Below is a small trained network, with its code and all its weights. Each question gives an input and a class and asks what happens when units are switched off, that is, made to give their printed mean instead of their output.

import numpy as np


def w(rows, s, z=0):
    codes = np.array(rows[::2]) - 128.0
    scale = np.full(codes.shape[1], s)
    scale[-1] = z or s
    return codes * scale


def norm(h):
    return h / np.sqrt((h * h).mean(-1, keepdims=True) + 1e-5)


def f(y):
    return y / 2 * (1 + np.tanh(0.7978845608 * (y + 0.044715 * y**3)))


def log_softmax(a):
    a = a - a.max(-1, keepdims=True)
    return a - np.log(np.exp(a).sum(-1, keepdims=True))


def net(x, mask):
    res = np.array(x, float).reshape(1, 7) / 4 @ E
    u = 0
    for l in range(4):
        y = f(norm(res) @ A[l][:, :-1].T + A[l][:, -1])
        res = res + np.where(mask[u : u + 13], y, B[l][:, -1]) @ B[l][:, :-1]
        u += 13
    return log_softmax(norm(res)[-1] @ U[:, :-1].T + U[:, -1])


A, B = {}, {}
E = w([
[220,133,160,166,185,117,118,132,89,115,117,77],'x0',
[146,182,173,66,95,131,117,157,163,134,155,116],'x1',
[114,112,115,144,149,134,109,41,135,133,184,155],'x2',
[155,225,58,116,220,129,180,69,173,136,50,169],'x3',
[246,176,147,98,105,119,198,143,122,122,142,96],'x4',
[159,96,180,127,86,125,78,152,180,124,118,111],'x5',
[145,98,93,127,178,135,242,85,57,139,238,140],'x6',
],0.012)
A[0] = w([
[114,129,171,91,101,126,92,160,193,129,178,129,159],'L0N0',
[165,134,125,130,119,126,155,109,119,128,151,129,21],'L0N1',
[69,88,120,140,132,128,99,78,103,128,207,135,146],'L0N2',
[152,158,135,115,110,128,114,115,145,129,140,127,1],'L0N3',
[254,115,154,134,152,127,154,129,108,127,172,113,146],'L0N4',
[149,180,119,127,215,127,119,79,160,126,116,139,187],'L0N5',
[145,162,113,134,172,131,127,90,137,128,122,135,71],'L0N6',
[137,105,123,137,164,128,142,114,101,128,164,129,71],'L0N7',
[146,132,122,127,106,128,126,100,131,129,147,131,6],'L0N8',
[147,39,132,147,176,127,168,114,103,129,183,127,130],'L0N9',
[155,151,144,119,95,129,114,131,132,132,166,126,51],'L0N10',
[140,72,146,152,101,126,12,112,142,125,114,125,141],'L0N11',
[76,99,101,116,105,130,183,77,192,131,157,154,117],'L0N12',
],0.04,0.0067)
B[0] = w([
[90,167,231,95,80,162,57,178,114,103,131,116,205],'L0N0',
[153,120,170,194,148,199,145,176,150,185,68,200,164],'L0N1',
[36,172,140,89,131,103,106,60,34,135,186,254,212],'L0N2',
[103,97,106,112,113,120,111,101,141,93,212,122,143],'L0N3',
[171,213,123,36,172,85,244,181,126,78,91,145,252],'L0N4',
[201,108,68,120,233,127,4,158,145,195,155,103,228],'L0N5',
[153,148,169,61,145,102,144,7,100,174,132,64,184],'L0N6',
[131,79,81,134,58,155,152,93,80,186,168,56,178],'L0N7',
[137,133,104,131,102,152,150,142,137,158,92,195,134],'L0N8',
[114,7,75,183,156,124,44,148,119,76,206,66,224],'L0N9',
[138,162,171,69,128,160,131,99,122,124,145,124,159],'L0N10',
[169,57,115,190,71,189,120,168,156,183,9,45,233],'L0N11',
[121,125,50,151,168,113,227,176,111,106,56,154,189],'L0N12',
],0.03,0.035)
A[1] = w([
[166,140,180,121,120,130,122,85,193,126,189,160,86],'L1N0',
[156,132,100,110,160,120,163,130,199,157,154,122,3],'L1N1',
[209,138,115,134,165,147,169,93,173,151,157,123,9],'L1N2',
[157,131,154,127,165,127,121,54,165,187,144,97,81],'L1N3',
[142,145,86,114,179,102,132,76,109,157,113,108,31],'L1N4',
[164,134,72,131,140,60,135,94,177,140,136,122,46],'L1N5',
[156,124,104,123,116,115,116,105,171,115,141,180,80],'L1N6',
[133,118,88,117,196,130,118,120,166,142,123,154,61],'L1N7',
[98,95,120,172,121,101,86,22,155,144,254,146,46],'L1N8',
[162,164,164,179,206,128,131,89,161,147,120,160,36],'L1N9',
[150,151,131,163,152,99,110,92,167,136,133,162,55],'L1N10',
[132,108,136,149,130,137,153,78,184,113,146,142,104],'L1N11',
[128,174,107,93,174,116,126,64,183,173,127,160,37],'L1N12',
],0.028,0.0062)
B[1] = w([
[116,128,107,88,134,118,71,152,146,67,159,106,133],'L1N0',
[155,149,144,152,176,115,140,130,128,132,63,107,205],'L1N1',
[143,162,111,118,148,116,122,129,115,177,58,120,223],'L1N2',
[28,120,85,157,101,150,180,138,126,58,124,157,207],'L1N3',
[193,167,187,93,115,100,126,165,97,149,101,93,250],'L1N4',
[137,129,157,148,142,114,146,172,56,165,112,124,203],'L1N5',
[124,150,130,152,182,178,132,104,119,139,106,111,125],'L1N6',
[170,165,134,125,90,134,156,137,62,133,77,96,231],'L1N7',
[130,134,158,148,111,61,46,49,106,141,254,96,203],'L1N8',
[150,91,85,108,43,87,142,168,62,45,80,114,172],'L1N9',
[150,112,130,125,114,121,159,127,97,126,118,140,141],'L1N10',
[144,118,116,83,133,145,138,170,120,162,127,133,125],'L1N11',
[130,67,108,182,162,121,143,201,136,89,160,83,198],'L1N12',
],0.028,0.017)
A[2] = w([
[68,183,102,126,75,114,192,120,106,84,134,168,86],'L2N0',
[139,158,107,83,109,84,164,94,172,135,98,144,60],'L2N1',
[100,165,167,162,84,117,94,127,147,143,80,97,145],'L2N2',
[108,137,201,130,23,132,148,70,133,111,114,117,62],'L2N3',
[103,138,73,164,127,142,207,121,187,107,158,125,74],'L2N4',
[87,102,144,224,90,165,48,135,181,158,70,137,18],'L2N5',
[103,62,72,252,74,117,187,163,163,63,175,125,45],'L2N6',
[142,115,134,59,97,149,186,68,105,89,156,212,56],'L2N7',
[122,85,125,198,90,154,78,80,238,165,117,119,4],'L2N8',
[157,177,253,144,89,147,209,105,222,124,141,100,84],'L2N9',
[134,41,94,154,108,135,233,96,157,107,127,107,72],'L2N10',
[76,209,159,161,135,56,183,76,145,72,99,213,76],'L2N11',
[48,175,151,142,135,66,204,107,122,104,134,210,41],'L2N12',
],0.025,0.0039)
B[2] = w([
[77,130,170,110,189,179,157,123,135,139,92,194,164],'L2N0',
[99,104,68,170,102,102,140,109,93,174,133,162,148],'L2N1',
[169,89,142,104,55,146,90,127,120,117,92,206,211],'L2N2',
[164,103,73,100,80,196,222,38,175,165,99,43,185],'L2N3',
[124,95,107,121,115,134,83,129,137,130,26,157,134],'L2N4',
[88,153,158,234,176,148,106,130,237,254,135,184,249],'L2N5',
[104,98,169,224,71,107,202,51,170,27,158,86,159],'L2N6',
[2,183,124,150,113,136,46,179,138,142,96,188,160],'L2N7',
[27,59,148,151,143,170,96,119,148,186,79,221,179],'L2N8',
[150,130,94,59,57,76,94,72,31,63,226,111,180],'L2N9',
[112,154,84,145,106,79,96,169,171,52,61,36,148],'L2N10',
[68,71,127,147,89,153,210,217,100,106,145,246,150],'L2N11',
[76,184,150,84,177,196,157,125,133,92,116,171,161],'L2N12',
],0.026,0.018)
A[3] = w([
[162,152,82,149,93,94,180,123,135,183,193,166,67],'L3N0',
[205,140,77,116,100,141,132,6,136,102,117,180,55],'L3N1',
[146,129,149,82,46,88,173,83,168,117,104,105,36],'L3N2',
[124,154,134,143,160,137,173,73,193,142,126,116,54],'L3N3',
[168,161,160,110,147,80,108,243,112,86,173,120,108],'L3N4',
[171,116,125,108,109,110,180,13,206,137,146,139,59],'L3N5',
[120,152,78,93,151,84,100,3,113,183,183,135,30],'L3N6',
[161,160,113,161,135,93,158,38,153,83,123,146,57],'L3N7',
[127,149,209,175,146,53,184,50,222,133,158,163,2],'L3N8',
[193,163,139,59,155,88,142,140,234,74,139,134,48],'L3N9',
[126,214,191,149,145,61,234,67,206,107,161,214,32],'L3N10',
[190,128,225,204,174,106,134,65,119,143,63,64,40],'L3N11',
[116,177,114,109,110,146,102,72,230,112,203,101,81],'L3N12',
],0.022,0.0043)
B[3] = w([
[87,167,145,145,171,106,48,123,125,90,83,91,137],'L3N0',
[117,46,130,76,142,169,113,194,89,155,122,154,125],'L3N1',
[162,159,105,99,104,50,160,3,127,147,123,161,146],'L3N2',
[131,100,145,68,161,188,115,153,121,121,138,109,125],'L3N3',
[97,167,132,198,183,129,139,82,233,179,117,192,249],'L3N4',
[120,114,148,118,154,174,126,157,155,164,130,168,126],'L3N5',
[176,125,157,158,89,149,177,20,227,141,170,167,188],'L3N6',
[108,104,147,112,146,150,139,181,125,123,128,87,127],'L3N7',
[98,104,109,103,98,106,116,163,118,168,125,220,128],'L3N8',
[136,97,136,164,158,126,58,200,176,180,200,150,178],'L3N9',
[23,172,107,161,140,152,104,102,68,118,94,126,147],'L3N10',
[134,159,142,159,83,119,211,79,156,107,126,199,225],'L3N11',
[146,127,163,118,140,119,196,132,214,167,164,160,136],'L3N12',
],0.027,0.017)
U = w([
[49,176,133,96,149,148,182,152,104,89,129,220,230],'0',
[145,167,171,84,157,122,98,159,221,94,213,117,15],'1',
[212,146,63,132,207,83,167,170,134,155,76,86,182],'2',
[182,166,195,49,31,142,126,119,170,87,123,78,45],'3',
[97,44,63,205,118,98,177,129,138,51,127,73,4],'4',
[108,72,75,156,164,89,59,14,63,145,250,107,156],'5',
[108,80,159,182,57,196,65,106,184,200,68,122,162],'6',
],0.016,0.0039)

Each question gives the input, the list of numbers given to net, and the class t.
The units are the neurons (one row each of A and B). Each row of codes is followed by its name. A weight is (code - 128) times the scale printed after its matrix; where a second scale follows, it is the last column's (A, B and U).
mask holds one flag per neuron, layer by layer. A switched-off neuron (its flag False) gives its mean, the last column of its row in B, instead of its output. The means were averaged over made-up inputs and are rounded, as every weight is.
A unit's drop is (log p(t) with every unit on - log p(t) with that unit switched off) / (log p(t) with every unit on - log p(t) with every unit switched off).
The circuit of an input: a set's keep is (log p(t) with only the set's units on - log p(t) with every unit switched off) / (log p(t) with every unit on - log p(t) with every unit switched off). Starting from the 12 units with the biggest drops (on a tie, the unit counted first), units are removed one at a time, each time the one whose removal leaves the highest keep (on an exact tie, the one counted first), for as long as the keep stays at least 0.8.
units of the circuit, in order: the units of the circuit, biggest drop first
most important unit: the unit with the biggest drop
k most important neurons: the k neurons with the biggest drops, biggest first
k most important neurons of layer l: the k neurons of layer l with the biggest drops, biggest first
drop when u is switched off: that unit's drop, to one decimal
input [-4,6,-7,-2,8,6,3], class 0: most important unit	L0N11
input [3,4,-4,-1,-5,4,4], class 6: 3 most important neurons	[L0N0; L0N9; L0N6]
input [-1,-5,0,-1,5,-1,7], class 4: units of the circuit, in order	[L0N9; L0N5]
input [5,-8,2,-6,2,-3,3], class 5: 2 most important neurons	[L0N9; L0N2]
input [-8,1,3,0,-5,1,5], class 0: 2 most important neurons	[L0N12; L0N2]
input [-6,-8,-1,-1,7,7,5], class 4: 2 most important neurons	[L0N9; L0N5]
input [-8,8,-5,-1,1,-5,1], class 0: 3 most important neurons	[L0N11; L0N12; L0N5]
input [-3,2,-6,1,6,7,0], class 0: 2 most important neurons	[L0N11; L0N5]
input [-2,8,-8,5,-5,3,-2], class 6: 2 most important neurons	[L0N4; L0N6]
input [-4,1,6,-1,0,-6,2], class 5: 2 most important neurons of layer 0	[L0N4; L0N2]
input [1,-3,-5,-1,5,1,2], class 0: 2 most important neurons	[L0N5; L0N11]
input [-6,2,2,-7,-6,-3,6], class 5: 3 most important neurons	[L0N4; L0N9; L0N2]
input [-7,-5,8,1,0,-2,-5], class 0: 3 most important neurons of layer 0	[L0N12; L0N2; L0N9]
input [0,2,-7,0,6,-5,2], class 0: units of the circuit, in order	[L0N5]
input [7,-6,-5,5,-1,2,-8], class 6: 3 most important neurons	[L0N4; L0N11; L0N12]
input [7,7,-7,-4,6,2,-5], class 3: 2 most important neurons	[L0N2; L0N5]
input [5,2,-5,-3,-6,-3,1], class 6: 2 most important neurons of layer 0	[L0N4; L0N11]
input [7,-4,-4,-5,6,-1,0], class 0: 3 most important neurons of layer 0	[L0N4; L0N11; L0N5]
input [8,-4,-8,-1,-5,-2,7], class 4: 3 most important neurons	[L0N9; L0N5; L0N4]
input [-4,-4,1,-2,0,2,4], class 5: units of the circuit, in order	[L0N9]
input [3,-1,0,-5,-5,6,5], class 5: 2 most important neurons	[L0N2; L0N9]
input [0,0,5,-4,7,6,8], class 0: 2 most important neurons	[L0N4; L0N5]
input [-2,-8,7,-4,-3,1,0], class 5: 3 most important neurons of layer 0	[L0N2; L0N9; L0N4]
input [2,-1,-3,-8,6,6,-6], class 3: drop when L0N5 is switched off	0.4
input [-5,-5,4,2,6,8,-2], class 6: drop when L0N4 is switched off	1.8
input [-2,5,-1,1,-2,-5,-6], class 6: drop when L0N4 is switched off	2.1
input [0,-5,-7,-6,-8,5,6], class 5: most important unit	L0N2
input [1,-2,6,1,-6,-7,-2], class 5: drop when L0N2 is switched off	0.2
